(in the rows, 128 means zero)
Each row of numbers stands for one object and depends on some of the facts below. Use the named rows to name the rest.

Facts:
sutom θ:88 μ:922 ζ:kera χ:peplis
pligir θ:56 μ:361 ζ:brovu χ:dodro
skapu θ:88 μ:361 χ:bubrin
ronen θ:120 μ:922 χ:trulas
gigak θ:56 μ:361
fanik θ:120 μ:922 ζ:repluskol χ:tristipa
trosom θ:120 μ:922
dodro θ:120 μ:922
nonir θ:553 μ:922 χ:plise
rokubril θ:120 μ:922
pluzom θ:88 μ:922 χ:peplis
staple θ:121 μ:361 ζ:kera χ:pleme
pabram θ:88 μ:922 ζ:modim χ:retaston
dranok θ:121 μ:361 ζ:gigak χ:modim
supek θ:120 μ:922 ζ:gasir χ:vimil
rerak θ:121 μ:922 ζ:greski χ:trosom
zoflom θ:553 μ:922 ζ:skebrir χ:retaston
skiklim θ:121 μ:361 ζ:dragal χ:vabatan
pleme θ:56 μ:922
kloma θ:56 μ:361 ζ:dodro χ:gupo
stifil θ:88 μ:922 χ:rokubril
gutreru θ:553 μ:922 χ:plise
skovon θ:553 μ:922 ζ:vodur χ:kera
todra θ:56 μ:922 χ:vodur
febim θ:56 μ:922 ζ:gasir χ:klizam
fluste θ:88 μ:922 χ:klizam
fover θ:121 μ:922 ζ:dragal χ:rokubril
plise θ:121 μ:922
busuk θ:88 μ:361 ζ:skebrir χ:gifem
skebrir θ:121 μ:922
skebe θ:88 μ:922 χ:dimo
vodur θ:553 μ:361
kluper θ:88 μ:922
skezok θ:120 μ:922 χ:dodro
miplom θ:120 μ:361 ζ:vodum χ:rokubril
vegi θ:553 μ:922 ζ:peplis χ:vimil
gasir θ:121 μ:922 ζ:pleme χ:rokubril
brovu θ:553 μ:361 ζ:trulas χ:vodur
brokam θ:121 μ:361 χ:drobro
zudro θ:120 μ:361 χ:plise
rusil θ:121 μ:922 ζ:vepa χ:pleme
magrok θ:88 μ:922 ζ:pleme χ:plidor
pomegres θ:88 μ:922 ζ:bubrin χ:grugru
flapalak θ:121 μ:922 χ:rokubril
mutre θ:120 μ:922 χ:pleme
vimil θ:121 μ:922
drisil θ:553 μ:922 χ:modim
trizul θ:553 μ:922 ζ:stastin χ:vimil
dimo θ:120 μ:922
supil θ:56 μ:361 ζ:lenos χ:modim
flistugo θ:121 μ:922 χ:retaston
zegun θ:120 μ:922 χ:dodro
librem θ:553 μ:922 ζ:kera χ:retaston
klizam θ:56 μ:922
pedral θ:56 μ:361 χ:kera
fegum θ:88 μ:922 ζ:bibrak χ:kluper
plidor θ:121 μ:922
lavos θ:88 μ:922 ζ:brapule χ:peplis
neplak θ:120 μ:922 χ:tristipa
klemur θ:88 μ:361 χ:trosom
segutrun θ:88 μ:922 ζ:medin χ:kera
dunu θ:88 μ:922 ζ:pomegres χ:plidor
klistu θ:88 μ:361 χ:plagrus
dagros θ:553 μ:922 ζ:lutul χ:vimil
grifidis θ:120 μ:922 ζ:trosom χ:vabatan
floklas θ:56 μ:361 χ:kera
madir θ:120 μ:361 χ:bubrin
draklas θ:88 μ:922 ζ:bubrin χ:plidor
vodum θ:88 μ:922 ζ:gupo χ:rastal
drator θ:88 μ:361 ζ:mutre χ:gifem
fostegrar θ:120 μ:922 χ:pleme
stebi θ:56 μ:922 ζ:pomegres χ:drobro
plobrizik θ:553 μ:922 ζ:grugru χ:vabatan
drigri θ:88 μ:361 χ:plise
roplum θ:56 μ:922 χ:peto
truve θ:88 μ:922 ζ:bubrin χ:gigak
modim θ:88 μ:922
vozar θ:88 μ:922 ζ:vodum χ:klizam
skizefu θ:120 μ:361 ζ:plidor χ:rokubril
pigrufil θ:88 μ:361 ζ:tristipa χ:plagrus
trulas θ:120 μ:361
bufleklo θ:553 μ:922 ζ:greski χ:gifem
safelil θ:88 μ:361 ζ:rastal χ:plise
bifu θ:553 μ:922 ζ:fulige χ:skebrir
bopeklos θ:553 μ:361 χ:retaston
trodrefom θ:88 μ:922 ζ:greski χ:kluper
drobro θ:121 μ:922
fleta θ:120 μ:922 ζ:bubrin χ:trulas
brolek θ:88 μ:361 ζ:plise χ:drobro
druflak θ:56 μ:922 ζ:dodro χ:plidor
lupli θ:88 μ:922 ζ:vodur χ:kluper
steskis θ:553 μ:922 ζ:zomas χ:trulas
skiskor θ:88 μ:922 χ:peplis
mabir θ:88 μ:361 ζ:retaston χ:rokubril
pifan θ:56 μ:922 ζ:grugru χ:kera
brapule θ:56 μ:361 ζ:plagrus χ:plagrus
drinos θ:120 μ:922 ζ:skebrir χ:sizem
gragrobro θ:88 μ:922 ζ:gifem χ:peplis
dragal θ:120 μ:361 ζ:pleme χ:kluper
klazor θ:88 μ:922 ζ:gigak χ:modim
sizem θ:88 μ:361
trakluk θ:56 μ:922 ζ:lenos χ:kera
gupo θ:121 μ:922
kifa θ:56 μ:922 χ:grugru
rakome θ:120 μ:361 χ:vimil
skuflur θ:120 μ:361 ζ:lutul χ:drobro
gretris θ:88 μ:361 χ:vodur
gribak θ:120 μ:361 ζ:greski χ:gupo
grasal θ:121 μ:922 χ:vodur
drovi θ:120 μ:922 χ:rastal
vabatan θ:88 μ:922
bubrin θ:553 μ:361
grugru θ:121 μ:361
bafin θ:88 μ:922 χ:drobro
digem θ:120 μ:361 χ:plagrus
rusta θ:88 μ:361 ζ:plagrus χ:trosom
medin θ:120 μ:361 χ:dimo
kitin θ:88 μ:361 χ:gupo
maruk θ:88 μ:361 ζ:trulas χ:kera
repluskol θ:88 μ:361 χ:skebrir
fizi θ:56 μ:922 χ:retaston
tristipa θ:88 μ:922
lutul θ:120 μ:922 χ:modim
guku θ:120 μ:361 χ:rastal
flifli θ:56 μ:922 χ:klizam
paflalu θ:56 μ:922 χ:vabatan
vepa θ:121 μ:361 χ:drobro
lopem θ:88 μ:922 ζ:madir χ:mugres
tuflum θ:120 μ:361 ζ:repluskol χ:rastal
greski θ:120 μ:922 ζ:grugru χ:dodro
telur θ:553 μ:922 χ:plise
brefan θ:553 μ:361 χ:klizam
kera θ:88 μ:361
skerobe θ:553 μ:922 ζ:rastal χ:klizam
zedru θ:120 μ:922 ζ:drobro χ:rastal
mugres θ:56 μ:361
vebopam θ:88 μ:922 χ:dodro
sirofla θ:120 μ:922 ζ:gupo χ:klizam
rastal θ:121 μ:361
zades θ:120 μ:922 ζ:kluper χ:skebrir
vustam θ:120 μ:922
fleson θ:56 μ:361 ζ:retaston χ:gupo
fleflen θ:553 μ:361 ζ:bubrin χ:plidor
mavak θ:56 μ:922 ζ:fizi χ:skebrir
plagrus θ:56 μ:922
zomas θ:120 μ:922 χ:peplis
pleful θ:553 μ:361 ζ:retaston χ:plise
retaston θ:553 μ:922
puskek θ:88 μ:922 ζ:stastin χ:gupo
brisal θ:120 μ:922 ζ:floklas χ:grugru
droles θ:120 μ:361 ζ:vodum χ:vodur
grekle θ:88 μ:361 χ:modim
lenos θ:120 μ:361 χ:vabatan
peto θ:121 μ:922
tratu θ:56 μ:922 ζ:medin χ:gupo
beklam θ:56 μ:361 χ:vimil
peplis θ:120 μ:922
bibrak θ:56 μ:922 χ:vustam
logrun θ:120 μ:922 χ:skebrir
trubrukik θ:56 μ:922 ζ:dimo χ:pleme
stastin θ:120 μ:922 ζ:vepa χ:trulas
flotru θ:88 μ:922 ζ:vepa χ:grugru
fitrus θ:553 μ:922 χ:rastal
seklas θ:56 μ:922 χ:retaston
nofliflo θ:88 μ:922 ζ:drobro χ:drobro
grosken θ:56 μ:361 ζ:lenos χ:modim
zefos θ:88 μ:922 ζ:zomas χ:peplis
grebrek θ:553 μ:361 χ:grugru
gifem θ:56 μ:922
fulige θ:88 μ:922 χ:trosom
klude θ:56 μ:922 ζ:trulas χ:dodro
sasto θ:121 μ:922 χ:vimil
stodre θ:120 μ:361 χ:trosom
tredis θ:88 μ:361 χ:gupo
vemak θ:88 μ:922 ζ:neplak χ:klizam
plostim θ:121 μ:922 ζ:rokubril χ:peto
nati θ:88 μ:922 χ:dimo

Some objects and their rows:
seklas: [139 138 128 134 137 121 110 136 126 124 110 137 144 132 132 118 133 143
 122 139 132 134 133 125 140 140 123 130 141 128 136 106]
floklas: [121 133 141 107 129 131 108 118 111 134 122 128 140 130 127 122 134 125
 120 116 135 153 123 120 117 148 137 126 134 126 135 101]
dagros: [124 120 119 140 134 137 132 131 149 136 135 130 119 114 122 118 120 134
 128 129 117 108 123 124 154 120 110 135 112 139 121 140]
brolek: [111 121 137 113 118 142 132 110 126 140 150 126 115 129 125 143 127 113
 119 112 121 138 112 120 132 114 127 130 114 135 119 145]
lutul: [133 143 120 131 140 107 115 139 126 116 114 137 144 144 133 126 132 133
 125 139 126 134 134 121 137 139 125 119 137 124 138 118]
puskek: [126 125 125 137 130 137 135 127 141 131 138 132 113 128 130 139 127 131
 119 134 113 114 123 123 155 104 108 133 118 133 119 155]
vodur: [152 122 135 108 136 115 128 124  92 136 143 116 142 107 121 133 127 124
 148 115 137 145 136 123 102 156 149 124 137 103 126 103]
fulige: [137 145 128 130 134 116 117 134 124 115 112 135 134 148 140 137 137 138
 122 145 132 139 132 125 126 130 127 124 145 127 141 124]
steskis: [119 120 120 140 132 140 133 131 151 133 131 128 118 115 123 117 122 132
 127 129 120 106 124 127 147 119 110 135 113 139 123 141]
mutre: [130 143 122 132 137 109 117 141 127 115 111 135 143 145 133 124 134 132
 125 139 129 132 136 125 131 138 126 119 140 124 139 118]
madir: [107 139 134 106 128 119 112 122 115 123 120 129 139 148 131 126 136 114
 121 116 134 152 124 119 107 146 140 114 132 126 141 114]
ronen: [129 144 121 132 137 109 116 140 128 114 110 135 143 145 134 124 134 133
 125 139 130 132 135 125 129 137 127 119 140 125 140 118]
nonir: [136 141 119 131 143 118 114 137 130 122 113 133 141 132 130 117 132 141
 130 140 131 133 130 121 131 144 123 127 137 131 140 110]
modim: [175 138 125 130 138 106 133 140  97 120 135 127 145 127 130 153 131 141
 141 146 132 137 143 126 130 134 132 129 153 101 123 117]
stodre: [114 138 133 107 128 117 114 122 111 124 124 128 141 144 129 129 134 115
 124 115 134 152 125 120 107 146 142 115 133 123 138 113]
kifa: [136 137 129 134 135 124 111 136 128 122 106 135 140 133 132 116 134 142
 121 138 133 132 134 128 134 139 125 129 142 127 138 107]
trosom: [166 131 121 133 140  97 131 145 103 119 131 129 150 125 128 138 127 135
 145 139 130 127 148 129 130 142 137 122 146  98 125 114]
pleme: [172 126 138 131 149 115 123 137  99 132 128 126 141 103 129 131 133 143
 134 136 124 113 152 128 130 143 127 129 145  94 125 109]
tristipa: [167 136 128 132 136 107 130 138 104 119 129 129 138 131 135 148 133 141
 139 145 132 137 143 129 125 133 136 127 151 107 128 120]
trulas: [148 124 137 107 134 108 128 125  87 131 144 121 145 121 124 142 130 117
 141 114 131 142 141 122 107 149 148 117 138  95 125 111]
nofliflo: [127 125 125 139 127 134 134 128 142 130 137 134 116 131 131 139 126 131
 120 135 116 118 122 125 155 105 113 134 120 136 120 152]

Which object is each row?
No name comes twice in this set of rows, the named rows included.
[172 128 121 133 147 108 129 142 106 130 134 125 145 108 124 131 126 144
 148 139 130 124 145 124 130 147 130 129 143 104 126 107]	retaston
[126 126 134 134 137 139 132 126 138 132 134 130 108 123 133 138 133 130
 114 132 109 103 127 124 146 104 105 130 118 129 123 159]	magrok
[167 164 147 125 115 120 126 129 101 136 134 109 184 137 119 123 119 108
 161 114 130 148 112 147  77 149 201 143 129 180 105 102]	bubrin
[115 120 125 137 136 134 134 132 144 131 133 132 116 122 125 125 127 124
 118 127 109  97 131 125 152 110 103 126 111 127 122 154]	stastin
[147 109 107 112 113 114 142 120 107 129 150 124 134 116 118 135 112 131
 161 124 160 173 127 127 113 155 149 128 139 100 128  91]	grugru
[126 139 129 101 142 131 115 111 114 133 129 125 128 123 130 123 132 123
 128 119 128 148 121 116 102 151 133 121 125 128 142 108]	vepa
[105  94  91 150  88 130 153 132 166 119 143 141 110 143 121 138 107 139
 134 142 156 157 113 131 178 102 112 138 127 129 121 140]	trodrefom
[149 177 141 160 101 141 138 136 151 130 128 121 167 161 127 128 115 110
 140 133 108 118  94 159 115  94 179 158 112 229  91 154]	pomegres
[160 126 129 105 138 119 131 117  93 135 146 117 136 106 124 135 124 124
 151 119 136 146 133 124  97 156 149 124 134 105 128 101]	rastal
[128 127 115 133 141 147 136 124 147 136 135 129 111 107 125 120 121 133
 128 132 112 102 123 124 147 117 102 134 107 137 124 143]	fover
[120 126 114 136 132 146 135 125 155 132 129 130 110 117 127 115 120 132
 128 133 119 110 120 129 140 118 110 134 110 145 128 140]	plostim
[120 123 121 138 135 130 132 132 143 132 137 134 121 124 125 126 124 126
 121 128 108 104 128 123 157 112 107 128 112 131 119 151]	supek
[152 102 167 155 106 116 164 137 108 114  80 104 114  99 133 115 144 131
 156 132 175  94 182 188  51 150 178 119 156  66 139 127]	klizam

The same objects again, as new rows of numbers:
Named rows:
trizul: [142 131 139 138 166 103 137 128 138 155 117 137 124 122 131 123 132 155
 136 100 164 126 126 117 119 156 133 139]
gutreru: [141 124 122 118 123 135 125 104 136  93 118 115 120 122 130 133 106 111
 132 148 103 121 134 142 146 127 121 125]
grebrek: [127 133 150 110 124 142 116 130 102 111 126 129 131 139 109 137 132 109
 129 161 125 114 124 130 129 125 127 136]
gasir: [158 141 125 167 153 148 177  91 145 159  99 138 126 111 156  75 123 145
 111 105 155 156  76 125 105 137 125 117]
pigrufil: [127 128 139 127 123 125 135 141 115 148 135 132 134 130 116 104 147 132
 107 128 144 131 114 128 110 106 125 132]
skuflur: [128 132 157 125 142 119 134 130 113 149 134 137 131 129 114 113 146 137
 115 129 154 128 118 122 112 117 123 141]
zades: [136 121 127 131 142 111 138 119 146 137 122 127 122 116 134 119 127 142
 125 113 137 131 130 126 130 129 124 131]
tredis: [136 131 132 117 110 135 109 157  96 119 129 132 142 150 107 129 140 112
 132 148 131 103 121 136 120 133 141 127]
peto: [111 152  94 140 112 162 113 128 129 119 141 130 143 145 144 147 110 125
 141 130 106 139 131 124 138 146 144 111]
lopem: [137 124 114 137 131 115 140 131 143 140 129 124 124 119 136 113 128 140
 122 105 134 131 125 131 123 127 128 124]
brisal: [135 121 127 131 142 112 138 119 145 136 121 127 122 116 133 118 127 142
 126 113 137 132 131 126 129 129 124 132]
vepa: [135 147 135 134 113 154 129 135  90 132 124 142 139 141 108 122 124 110
 129 143 138 114 101 125 111 136 140 127]
druflak: [131 115 136 136 143 107 138 111 145 135 116 132 121 118 137 119 130 142
 134 115 140 138 134 123 131 129 120 134]
nonir: [141 124 121 118 123 134 125 104 137  93 119 115 120 122 130 134 107 111
 133 148 102 120 134 142 146 127 121 126]
draklas: [152  52 136 155 126 113 112 145 132 196 175 129 141  71 134 182 138 131
  82  83  72 129 158 135 109 134  98 127]
fleson: [125 114 157 124 138 109 123 129 116 149 116 147 142 134 114 108 157 145
 124 134 163 130 127 116 120 119 126 144]
skerobe: [106 110 127 116 145 127 159 150 159 146  91 121  99  94 137 130 134 128
 126 115 137 139 122  99 140 126 130 140]
magrok: [153 125 118 147 145 128 151 124 149 146 104 130 129 120 150  89 140 146
 119 109 149 140 103 133 117 136 130 119]
lenos: [129 134 148 114 124 141 120 133 104 114 123 130 132 141 113 128 137 112
 127 158 130 117 118 131 124 122 129 131]
zegun: [140 130 124 123 128 129 122 125 128 103 119 121 120 131 130 143 114 114
 143 137 115 113 132 137 138 145 132 124]
tuflum: [126 125 151 122 136 121 134 127 117 146 128 135 134 127 115 108 146 136
 109 136 150 134 120 123 117 108 119 140]

Rows to name:
No name comes twice in this set of rows, the named rows included.
[131 122 134 126 115 129 141 122 123 140 136 127 134 123 119  90 143 129
  95 135 133 140 112 136 115  87 114 130]	safelil
[145 138 118 131 123 130 125 140 120 110 129 120 119 136 130 142 114 113
 144 122 120 106 125 141 124 150 138 118]	bafin
[103 151 140 118 132 164 107 132 115 115 137 132 148 158 135 134 147 128
 126 161 126 145 124 126 132 125 131 121]	trulas
[110 113 111 123 129 131 161 168 154 148 101 117  98  99 140 125 137 123
 124 105 131 136 114 108 130 122 135 129]	vemak
[ 98 123 148  96 123 158 136 166 114 118  97 123 108 119 113 150 141  93
 129 162 122 120 114 107 137 121 134 139]	brefan
[115 164 104 146 128 152 108 145 115 132 144 139 143 154 138 162 113 132
 158 114 127 123 130 119 126 174 155 113]	vimil
[111 138 114 118 108 160  99 140 118 114 136 130 161 160 132 117 150 127
 117 162 116 140 126 136 134 113 135 115]	kera
[125 114 157 123 136 109 119 131 114 147 119 147 143 135 112 111 156 143
 126 134 160 129 129 116 120 119 126 145]	kloma
[135 129 132 117  99 148 125 129 105 104 135 120 132 138 114 118 129 101
 114 160 108 120 115 145 124 102 122 122]	drigri
[136 110 133 135 144  97 126 121 143 139 110 138 131 125 131 119 136 150
 140 111 150 128 140 119 132 140 129 137]	tratu
[148 125 117 146 146 117 154 122 152 151 110 130 127 118 147  85 140 153
 115 103 154 142 108 130 116 129 127 124]	vodum
[128 126 155 123 148 123 138 119 124 152 118 139 137 123 119  96 151 146
 106 136 159 141 112 118 117 109 118 144]	brovu
[139 149 116 143 112 148 143 112 116 113 136 123 111 124 128 142  89 103
 139 125 107 118 115 136 123 139 131 117]	flapalak
[143 145 124 135 121 139 142 123 122 103 139 112 105 128 136 141 104 105
 136 125 107 117 118 148 122 136 125 113]	stifil

